Below is a small trained network, with its code and all its weights. Each question gives an input and a class and asks what happens when units are switched off, that is, made to give their printed mean instead of their output.

import numpy as np


def w(rows, s, z=0):
    codes = np.array(rows[::2]) - 128.0
    scale = np.full(codes.shape[1], s)
    scale[-1] = z or s
    return codes * scale


def f(y):
    return y / 2 * (1 + np.tanh(0.7978845608 * (y + 0.044715 * y**3)))


def log_softmax(a):
    a = a - a.max(-1, keepdims=True)
    return a - np.log(np.exp(a).sum(-1, keepdims=True))


def net(x, mask):
    res = np.array(x, float).reshape(1, 7) / 4 @ E
    y = f(res @ A[0][:, :-1].T + A[0][:, -1])
    res = res + np.where(mask, y, B[0][:, -1]) @ B[0][:, :-1]
    return log_softmax(res[-1] @ U[:, :-1].T + U[:, -1])


A, B = {}, {}
E = w([
[83,184,168,96,193,50,122,151,201,186,91,91],'x0',
[130,125,137,119,120,131,117,154,132,107,146,149],'x1',
[155,56,123,146,160,43,155,124,102,255,247,181],'x2',
[104,173,105,136,47,129,160,226,87,146,171,74],'x3',
[78,73,84,31,165,214,164,142,81,213,6,152],'x4',
[152,175,78,80,123,59,31,69,69,172,93,118],'x5',
[164,153,131,112,126,107,168,127,122,109,112,157],'x6',
],0.0074)
A[0] = w([
[125,216,92,200,117,94,133,122,167,141,203,102,89],'N1',
[76,184,198,104,148,62,142,200,174,165,88,65,37],'N2',
[159,10,108,123,163,118,81,76,183,165,169,143,80],'N3',
[67,119,118,146,77,88,139,191,95,201,178,75,123],'N4',
[128,120,1,114,3,133,184,218,73,113,165,65,95],'N5',
[112,132,213,122,247,61,121,207,89,136,110,80,26],'N6',
[153,192,75,109,62,112,47,153,71,191,105,146,124],'N7',
[220,102,93,145,125,226,136,85,98,133,177,106,2],'N8',
[110,140,141,112,86,134,89,115,174,40,56,82,125],'N9',
[163,152,159,108,72,39,175,150,140,163,144,224,151],'N10',
[161,94,47,75,121,196,162,157,103,184,84,139,167],'N11',
[83,126,101,75,182,164,135,209,145,197,94,143,137],'N12',
[102,75,210,199,120,189,248,205,190,141,127,128,118],'N13',
],0.0075,0.0054)
B[0] = w([
[176,114,25,174,82,115,75,171,120,40,103,102,216],'N1',
[126,7,150,147,223,199,88,92,38,73,178,230,184],'N2',
[77,156,219,136,172,194,154,233,104,230,98,98,194],'N3',
[58,187,210,163,137,159,177,143,137,164,48,82,211],'N4',
[128,70,203,124,182,177,88,62,204,78,22,163,225],'N5',
[166,36,90,128,145,251,137,3,48,7,138,228,156],'N6',
[143,190,124,1,96,134,103,40,174,142,163,187,184],'N7',
[102,37,113,96,123,165,125,44,127,92,93,191,151],'N8',
[127,161,198,172,113,118,211,181,42,246,80,123,212],'N9',
[91,126,160,107,159,169,108,223,83,131,37,61,204],'N10',
[211,109,56,232,100,48,122,182,122,84,140,24,214],'N11',
[124,112,93,232,126,82,113,151,189,102,206,100,203],'N12',
[101,230,14,31,143,147,60,63,137,185,174,51,254],'N13',
],0.0073,0.0083)
U = w([
[129,27,124,129,155,216,130,54,82,73,125,197,60],'0',
[119,156,154,112,132,120,143,147,141,133,125,98,243],'1',
[109,134,176,121,148,133,144,134,201,139,89,129,237],'2',
[97,193,172,131,102,159,194,204,86,191,80,106,16],'3',
[127,218,75,2,125,110,76,87,170,161,183,97,19],'4',
[166,118,115,204,86,36,119,177,176,73,180,90,1],'5',
],0.0089,0.007)

Each question gives the input, the list of numbers given to net, and the class t.
The units are the neurons (one row each of A and B). Each row of codes is followed by its name. A weight is (code - 128) times the scale printed after its matrix; where a second scale follows, it is the last column's (A, B and U).
mask holds one flag per neuron, in row order. A switched-off neuron (its flag False) gives its mean, the last column of its row in B, instead of its output. The means were averaged over made-up inputs and are rounded, as every weight is.
A unit's drop is (log p(t) with every unit on - log p(t) with that unit switched off) / (log p(t) with every unit on - log p(t) with every unit switched off).
The circuit of an input: a set's keep is (log p(t) with only the set's units on - log p(t) with every unit switched off) / (log p(t) with every unit on - log p(t) with every unit switched off). Starting from the 12 units with the biggest drops (on a tie, the unit counted first), units are removed one at a time, each time the one whose removal leaves the highest keep (on an exact tie, the one counted first), for as long as the keep stays at least 0.8.
units of the circuit, in order: the units of the circuit, biggest drop first
most important unit: the unit with the biggest drop
top k neurons: the k neurons with the biggest drops, biggest first
drop when u is switched off: that unit's drop, to one decimal
input [5,2,8,5,-1,-1,-4], class 3: units of the circuit, in order : (N4)
input [4,-3,4,7,-6,7,4], class 2: top 4 neurons : (N13; N4; N10; N5)
input [-1,8,5,-6,8,-7,5], class 5: units of the circuit, in order : (N11; N12)
input [-2,8,8,-5,4,-7,-8], class 1: top 4 neurons : (N3; N9; N13; N12)
input [-3,-4,-2,5,8,-7,4], class 5: top 2 neurons : (N11; N12)
input [5,-1,6,8,5,8,-1], class 2: top 3 neurons : (N4; N13; N5)
input [-8,-4,-2,6,-4,6,0], class 0: top 2 neurons : (N5; N13)
input [0,3,0,6,-7,7,3], class 4: top 2 neurons : (N7; N11)
input [6,4,7,8,2,-1,6], class 2: top 2 neurons : (N4; N5)
input [1,7,-5,7,7,-4,-7], class 1: top 2 neurons : (N13; N11)
input [7,0,-4,-6,-1,6,2], class 0: units of the circuit, in order : (N2; N6)
input [6,-7,-8,-5,7,-6,3], class 3: top 2 neurons : (N9; N5)
input [-2,-5,4,7,2,-1,3], class 2: top 3 neurons : (N5; N9; N3)
input [8,0,7,-2,3,0,-5], class 0: units of the circuit, in order : (N6)
input [-1,-4,8,-5,5,6,3], class 3: top 2 neurons : (N3; N13)
input [4,-5,-3,8,2,4,-5], class 2: top 3 neurons : (N4; N5; N13)
input [-6,6,1,0,3,-7,-2], class 4: top 2 neurons : (N13; N2)
input [0,1,-5,1,8,1,3], class 5: top 2 neurons : (N11; N12)
input [4,-6,7,1,0,-5,-6], class 3: units of the circuit, in order : (N4; N3)
input [0,-7,1,0,7,2,1], class 5: most important unit : N11
input [7,-7,0,-5,8,1,3], class 5: units of the circuit, in order : (N12; N11)
input [-3,-7,6,4,-6,3,3], class 3: drop when N10 is switched off : 0.9
input [8,-4,-2,1,3,-6,5], class 0: drop when N2 is switched off : 0.7
input [-7,1,0,3,8,7,-1], class 5: drop when N10 is switched off : 0.0
input [8,1,-7,-6,6,8,-1], class 0: drop when N3 is switched off : 0.1
